cols: Z G Q E Y V B F
[  0.6  -1.0  -1.0 -46.2 -39.8  29.4  11.1  34.8] -> mufo
[ 29.4 -39.8  -1.0 -46.2   0.5  34.8  -1.0  11.1] -> leb
[  0.6  34.8  11.1  -0.9  29.4 -46.2 -39.8  -1.0] -> Fabef
row of Fabef | [  0.6  34.8  11.1  -0.9  29.4 -46.2 -39.8  -1.0]
down: [ 0.6 29.4] | Z
down: [34.8 11.1] | F
row of mufo | [  0.6  -1.0  -1.0 -46.2 -39.8  29.4  11.1  34.8]
order: [ -1.0  11.1  29.4 -39.8  -1.0 -46.2   0.5  34.8] | leb
order: [ 11.1  34.8   0.6  -1.0  -1.0 -46.2 -39.8  29.4] | mufo

cols: D M S C J W P
[ 66.6 -66.2 -78.4   5.8 -29.3  19.1  -8.2] : tosu
[-23.0 -13.2 -77.1  52.1 -46.9 -51.1  65.4] : Suz
[-11.5 -36.0 -79.3  54.5 -46.1  69.3  20.8] : Fabef
[ 32.6  24.7 -27.7 -59.9  13.0 -30.7  61.6] : vobe
[-82.0   5.1 -27.7 -47.3  79.6 -68.8 -51.7] : dulog
[-47.7 -81.8  40.1  81.0 -17.5  65.9  42.4] : gime
[ 80.7 -44.7  27.3  74.2 -85.4  70.5 -54.1] : matim
[-47.0 -19.8  68.1 -74.7  34.7  60.9  21.6] : Fisub
[-17.5  40.1  65.9 -47.7  81.0  42.4 -81.9] : Bifu
down: [-51.1  69.3 -30.7 -68.8  65.9  70.5  60.9  42.4] | W
row of dulog | [-82.0   5.1 -27.7 -47.3  79.6 -68.8 -51.7]
row of gime | [-47.7 -81.8  40.1  81.0 -17.5  65.9  42.4]
row of Fabef | [-11.5 -36.0 -79.3  54.5 -46.1  69.3  20.8]
order: [ 42.4 -81.9 -17.5  40.1  65.9 -47.7  81.0] | Bifu

cols: T L X A U
[ 4.7  4.4 63.4  2.0 21.6]  pabas
[-1.4  2.0 50.8 10.2 21.4]  tosu
[-74.3 -74.8  -4.2 -82.0 -31.5]  Suz
[-59.4 -58.4 -34.8 -46.8 -50.1]  Fabef
down: [ -1.4 -74.3 -59.4] | T
row of Suz | [-74.3 -74.8  -4.2 -82.0 -31.5]
row of Fabef | [-59.4 -58.4 -34.8 -46.8 -50.1]

cols: K R N H
[ 3.1 -1.5 10.6  2.2] -> Suz
[-35.0  17.6   6.6  52.3] -> Fisub
[-1.4  3.1 10.6  2.2] -> tosu
[-1.4 10.6  3.1  2.2] -> Fabef
[ 43.0  36.6   3.4 -31.1] -> mufo
[ 11.8   0.1  24.9 -13.3] -> leb
order: [-1.5  2.2  3.1 10.6] | Suz
down: [17.6  3.1 10.6 36.6] | R
order: [ 2.2  3.1 -1.5 10.6] | Suz

cols: kif febe Dob sul Pebe
[-33.3  -8.8   3.2  28.0 -40.7] = Fisub
[-47.9  -1.5  51.3  20.2 -15.9] = gime
[-28.3  -8.3  -2.2  25.9 -39.1] = vobe
[ -2.2  25.9  -8.3 -28.3 -39.0] = leb
[ 11.2  88.0 -54.8   7.2   5.0] = dulog
[-39.9  -5.9  23.0  25.4 -31.8] = Fabef
[-54.8   5.0  88.0  11.2   7.3] = tosu
[-40.7 -30.7  -0.6  27.4  -8.6] = Bifu
[-32.0  -9.0   0.7  27.6 -41.3] = pabas
down: [  5.0 -30.7  -9.0] | febe
down: [ 88.0  -5.9   5.0 -30.7  -9.0] | febe
order: [-39.0 -28.3  -8.3  -2.2  25.9] | leb
down: [-40.7 -15.9 -39.1 -39.0   5.0 -31.8   7.3  -8.6] | Pebe
order: [ 25.9 -28.3 -39.1  -2.2  -8.3] | vobe
order: [-54.8  11.2   7.3   5.0  88.0] | tosu
down: [ -2.2  11.2 -39.9 -54.8 -40.7 -32.0] | kif

cols: rati Zuzit Tofi Begez nozi Biz daru kal rosuk veg
[  6.3  -4.8  -3.8   2.0  -3.5   7.4  11.6 -31.1  -0.4  -8.8]  Fisub
[-80.2  -1.4   7.1  -7.2   2.1  -3.0   6.0  -4.8  -4.4 -12.8]  Bifu
[-27.2  10.1  -2.4   4.4  11.3  -9.4   3.8  -9.0   5.4  -3.1]  vobe
[-27.2  10.1  -2.4   4.4   2.8  -9.4   3.8  -9.0   5.4  -3.1]  tosu
[-31.1  -4.8   6.4  -3.5   7.4  -8.8  -0.4   2.0  11.6  -3.8]  Suz
[-80.2  -1.4   7.1  -7.2   2.1   6.1   3.0  -1.4  12.4  -2.2]  leb
[ 16.4   0.9  -1.2 -16.4  -3.3  -1.2  -1.6   5.9  -3.7   4.9]  gime
down: [-31.1  -4.8  -9.0  -9.0] | kal
down: [4.4 4.4] | Begez
order: [  6.4  -8.8  -0.4   2.0  -4.8 -31.1  -3.5  11.6   7.4  -3.8] | Suz

cols: sab Mog Faz seva fato somit Fizi
[-34.6  -0.8  10.2   5.5  -3.2  -4.2 -66.6] = vobe
[ 0.6  5.3 -4.6  1.7 -0.8  8.3 -0.6] = dulog
[ 7.5  2.9 -0.7 14.4  4.8 -2.0 15.5] = gime
[  5.6 -87.0 -19.1  -4.2   0.0  -3.8  -0.6] = leb
[-6.1  5.3 -4.6  1.7 -0.8  8.3 -0.6] = pabas
[ 7.5  4.8  2.9 -2.0 15.5 14.4 -0.8] = Bifu
down: [-0.8  5.3] | Mog
down: [ 5.5  1.7 14.4 -4.2] | seva
row of Bifu | [ 7.5  4.8  2.9 -2.0 15.5 14.4 -0.8]
order: [15.5 -2.0  4.8 14.4 -0.7  2.9  7.5] | gime
row of vobe | [-34.6  -0.8  10.2   5.5  -3.2  -4.2 -66.6]
down: [15.5 -0.6 -0.6 -0.8] | Fizi

cols: Pud Lale mina dul Tem Ner
[-18.4  39.0 -45.8  17.4 -63.0 -16.4] = Suz
[ -3.2 -64.2 -11.9  -2.0  31.0  42.2] = Bifu
[ -7.8  -0.5 -35.2  -7.8 -11.2 -14.8] = dulog
[-18.4  39.0 -45.8 -31.6  35.0  -6.5] = tosu
[ -7.8  -0.5 -35.2  -7.8 -70.9 -14.8] = vobe
down: [-16.4  42.2 -14.8] | Ner
row of Suz | [-18.4  39.0 -45.8  17.4 -63.0 -16.4]
row of vobe | [ -7.8  -0.5 -35.2  -7.8 -70.9 -14.8]

cols: Gif Rumub zed bazil nofiz
[  1.6 -58.0  -4.1 -15.9 -19.3]  mufo
[  1.4  -1.9 -75.1  40.8  -3.2]  vobe
[  3.4  -3.1 -30.3  33.0   9.0]  pabas
[ -4.1   1.6 -15.9 -19.2 -58.0]  leb
[ -1.7  23.7  37.1 -56.4  13.9]  gime
[  3.6   5.5  62.3 -28.1  54.7]  tosu
[ -4.1  17.1 -22.5 -26.4  58.6]  Suz
[  0.5   6.1  -8.6 -12.4  72.8]  Fabef
[  0.8  -9.7  34.6  -3.2 -30.4]  dulog
row of pabas | [  3.4  -3.1 -30.3  33.0   9.0]
order: [ -4.1 -58.0   1.6 -19.2 -15.9] | leb
order: [-19.3   1.6 -58.0  -4.1 -15.9] | mufo
row of gime | [ -1.7  23.7  37.1 -56.4  13.9]

cols: ridi Merov mok viku
[ 2.6 38.5 15.6  9.3] : gime
[-4.7  8.9  8.0 -8.6] : pabas
[ 53.7 -41.7 -22.0   3.3] : dulog
[-17.4 -29.9 -11.7   7.2] : Bifu
[-51.3 -26.1  28.2   6.3] : Fabef
[-67.9  -6.1 -12.4   5.3] : Suz
[-85.2  26.6  -2.4  -6.3] : matim
[ 50.8 -11.2  30.6   0.6] : leb
[-73.5  82.8  24.6  -5.8] : tosu
order: [-41.7 -22.0   3.3  53.7] | dulog
down: [38.5  8.9] | Merov
down: [-51.3 -67.9] | ridi

cols: Ziveb fim Sunaf Bazet leg Tus mesiz
[-31.7 -71.2  24.1  19.3   0.2  -8.7 -64.3] : Suz
[-64.3 -71.2  19.3 -31.7  24.1  -8.7   0.2] : dulog
[-13.7  10.3 -23.5  -2.8 -10.3 -31.3 -41.1] : Bifu
[ -8.7   0.3  19.3  24.1 -71.2 -64.3 -31.7] : vobe
row of Bifu | [-13.7  10.3 -23.5  -2.8 -10.3 -31.3 -41.1]
order: [-31.7  -8.7   0.3  19.3  24.1 -71.2 -64.3] | vobe
order: [-31.3 -10.3 -23.5 -13.7  -2.8  10.3 -41.1] | Bifu
down: [ 19.3 -31.7] | Bazet
order: [-71.2 -64.3 -31.7  -8.7   0.3  19.3  24.1] | vobe
order: [-64.3 -31.7  -8.7   0.3  19.3  24.1 -71.2] | vobe

cols: Suk pobo vonit puv
[ -6.3  30.1 -20.5 -50.6] = vobe
[24.1 20.4  0.3 42.3] = Suz
[24.1 20.4  0.3  5.5] = pabas
[-29.9 -60.9  40.1  95.2] = tosu
[ -2.4  51.1 -22.7 -55.0] = leb
[ 39.0  74.1 -20.2 -49.3] = matim
[-19.9 -46.0  19.2  44.6] = gime
[-14.2 -44.8  20.9  55.5] = Bifu
[ 24.1  20.4 -11.4 -28.4] = dulog
[-29.6 -48.5   5.5  13.8] = Fabef
down: [ 74.1 -46.0] | pobo
down: [ 44.6  55.5 -28.4  13.8] | puv

cols: Biso felu sadu duno
[-39.4  15.2 -58.0  17.5] : pabas
[-22.1  16.7  -7.2 -69.6] : tosu
[ 17.4 -39.4 -58.0  15.2] : Fisub
order: [ 15.2 -58.0  17.5 -39.4] | pabas
down: [ 16.7 -39.4] | felu
row of pabas | [-39.4  15.2 -58.0  17.5]

cols: Nabak Mebod toti Lib kigol
[-42.9   5.7 -87.8 -37.2   0.1]  Suz
[  5.7 -42.8   0.1 -37.2 -87.8]  pabas
[ -7.8 -18.5   8.4   8.0  37.5]  dulog
[ -0.8  10.0 -51.7  12.6 -60.2]  mufo
order: [  0.1 -42.9   5.7 -87.8 -37.2] | Suz
order: [-87.8 -42.8 -37.2   0.1   5.7] | pabas
row of mufo | [ -0.8  10.0 -51.7  12.6 -60.2]
down: [ 37.5 -60.2] | kigol
down: [  0.1 -87.8] | kigol

cols: Gaf Rebo rebab bepi tokag Kab roke dig gume
[-19.0  15.5 -10.4  18.0 -32.9 -94.1 -12.2  49.3 -63.4] : gime
[-32.9 -19.0  17.9 -63.4 -10.4 -94.1 -12.2  15.5  49.3] : dulog
[ 65.2 -36.9  60.7  71.7  21.6  27.0  27.4  11.6 -26.0] : tosu
[-39.6 -35.6  85.2 -38.6 -39.4 -61.1 -14.9  13.4  12.5] : Fabef
down: [-32.9  65.2] | Gaf
row of Fabef | [-39.6 -35.6  85.2 -38.6 -39.4 -61.1 -14.9  13.4  12.5]
down: [-94.1  27.0] | Kab
order: [ 15.5  17.9 -94.1 -10.4  49.3 -63.4 -32.9 -19.0 -12.2] | dulog

cols: puz Lel fogus dedin gokam Nizo gena kovo lov
[-42.3 -15.6  26.1   5.6  22.1 -17.0 -32.3 -23.1 -35.7] -> gime
[-23.4 -31.9 -44.9  23.9 -30.0  18.0  60.8  -3.2  -9.3] -> matim
[ 12.9   0.4 -88.0 -33.0  -9.5  38.2  47.4 -22.8  12.0] -> dulog
[ -1.6  -5.9 -32.2 -16.6   2.5  19.7  15.4  -7.4   2.6] -> Fisub
[ 18.0  20.1 -18.4  -0.9 -26.7   0.1  23.3   5.1  24.8] -> vobe
[-14.2   8.2  41.2  22.0  -3.3 -37.0 -26.1  -9.0 -16.2] -> pabas
[-23.3  -9.3  60.8  23.9  18.0 -31.9 -44.9  -3.2 -30.0] -> Suz
[-33.7  -2.8 -23.5  -4.0   1.7 -15.2  -8.5 -46.6 -27.0] -> mufo
[-41.6 -16.2   4.4   0.8  18.4 -15.6 -27.5 -33.7 -34.4] -> leb
[21.3  5.4 29.0 10.2 -0.8  0.5  0.1 28.3 11.1] -> Fabef
down: [-44.9 -88.0 -32.2] | fogus
order: [-44.9 -31.9 -30.0 -23.3  -9.3  -3.2  18.0  23.9  60.8] | Suz
down: [-23.4  12.9  -1.6  18.0 -14.2 -23.3 -33.7 -41.6  21.3] | puz

cols: vev dev budi Sasit Dipum zov
[ 14.1  -1.4   9.9  -4.1 -20.2  12.3] -> pabas
[-10.0  -2.0 -25.9 -47.9   3.3  32.4] -> Bifu
[ 41.2  13.5  27.1  68.2  -8.5 -86.2] -> vobe
[70.0 77.2 40.7 -8.8 53.0 47.7] -> Suz
[-44.5  10.3 -36.0 -25.2 -41.7 -51.1] -> leb
[ 14.6 -21.1 -10.5   6.1 -13.7 -86.3] -> dulog
[-41.7 -25.2 -44.5 -51.1 -36.0  10.4] -> mufo
[ 29.8  31.5  41.9  20.5 -27.6  29.0] -> matim
[-69.2  62.2  -8.5  26.7 -59.6  49.3] -> Fabef
order: [-51.1 -44.5 -41.7 -36.0 -25.2  10.3] | leb
row of mufo | [-41.7 -25.2 -44.5 -51.1 -36.0  10.4]
down: [ 68.2  -8.8 -25.2   6.1] | Sasit
down: [-41.7  29.8 -69.2] | vev
down: [ 53.0 -41.7] | Dipum

cols: Zuzud fom Desog lagu Kosud fazo Modo lubu
[  5.7  -6.2 -71.4   6.2  -8.8 -13.6  35.6   7.3] = vobe
[-10.6 -49.0 -11.3 -39.1 -13.7   9.3   9.9 -10.3] = Fabef
[-16.8  -3.9   3.2   3.7 -30.8  -0.4 -22.9   8.7] = Suz
[-13.7 -23.3  33.6  14.5  31.4 -31.0  10.0   0.8] = gime
[-13.0 -22.7   3.3 -22.1 -18.6 -13.8 -10.9 -26.0] = tosu
[ 10.6 -16.2 -16.3 -28.6  24.1  15.8  29.4  20.6] = dulog
[ 31.4   0.8 -31.1 -23.3  10.0 -13.7  14.5  33.6] = leb
order: [-31.1 -23.3 -13.7   0.8  10.0  14.5  31.4  33.6] | leb
order: [-18.6 -13.8 -10.9 -26.0 -13.0 -22.7   3.3 -22.1] | tosu

cols: poze limot napuv mazu
[-35.2 -32.3  83.3 -25.8] -> pabas
[-21.1 -35.2 -32.3  76.3] -> gime
[-32.2  76.3 -35.2 -21.1] -> Fisub
order: [-35.2 -32.3 -21.1  76.3] | gime
row of pabas | [-35.2 -32.3  83.3 -25.8]
order: [-35.2 -32.2 -21.1  76.3] | Fisub

cols: pego Puf doba mitid
[ 90.8  87.9   4.4 -34.6] : Fabef
[-34.6  90.8   4.5  87.9] : dulog
[-39.7 -26.2 -48.1 -55.6] : Fisub
[ 29.3 -20.0  19.5  35.8] : Bifu
[-27.1 -19.0 -37.7 -44.1] : pabas
row of dulog | [-34.6  90.8   4.5  87.9]
row of pabas | [-27.1 -19.0 -37.7 -44.1]
order: [-34.6   4.5  87.9  90.8] | dulog
down: [  4.5 -48.1] | doba
down: [-34.6 -39.7] | pego

cols: gunef sol ligu sos dozek zil
[  7.9  -3.7 -40.8  45.1  15.7  78.3] : Fabef
[ 17.2  -3.7 -40.8  45.1  15.7  78.3] : gime
[-52.3 -72.5 -78.5  33.6 -67.3  17.0] : tosu
[-52.3 -72.5 -78.5   9.4 -67.3  17.0] : Suz
[ 49.7  23.1 -74.8  70.6  -5.1 -66.9] : mufo
row of tosu | [-52.3 -72.5 -78.5  33.6 -67.3  17.0]
row of mufo | [ 49.7  23.1 -74.8  70.6  -5.1 -66.9]
row of Fabef | [  7.9  -3.7 -40.8  45.1  15.7  78.3]

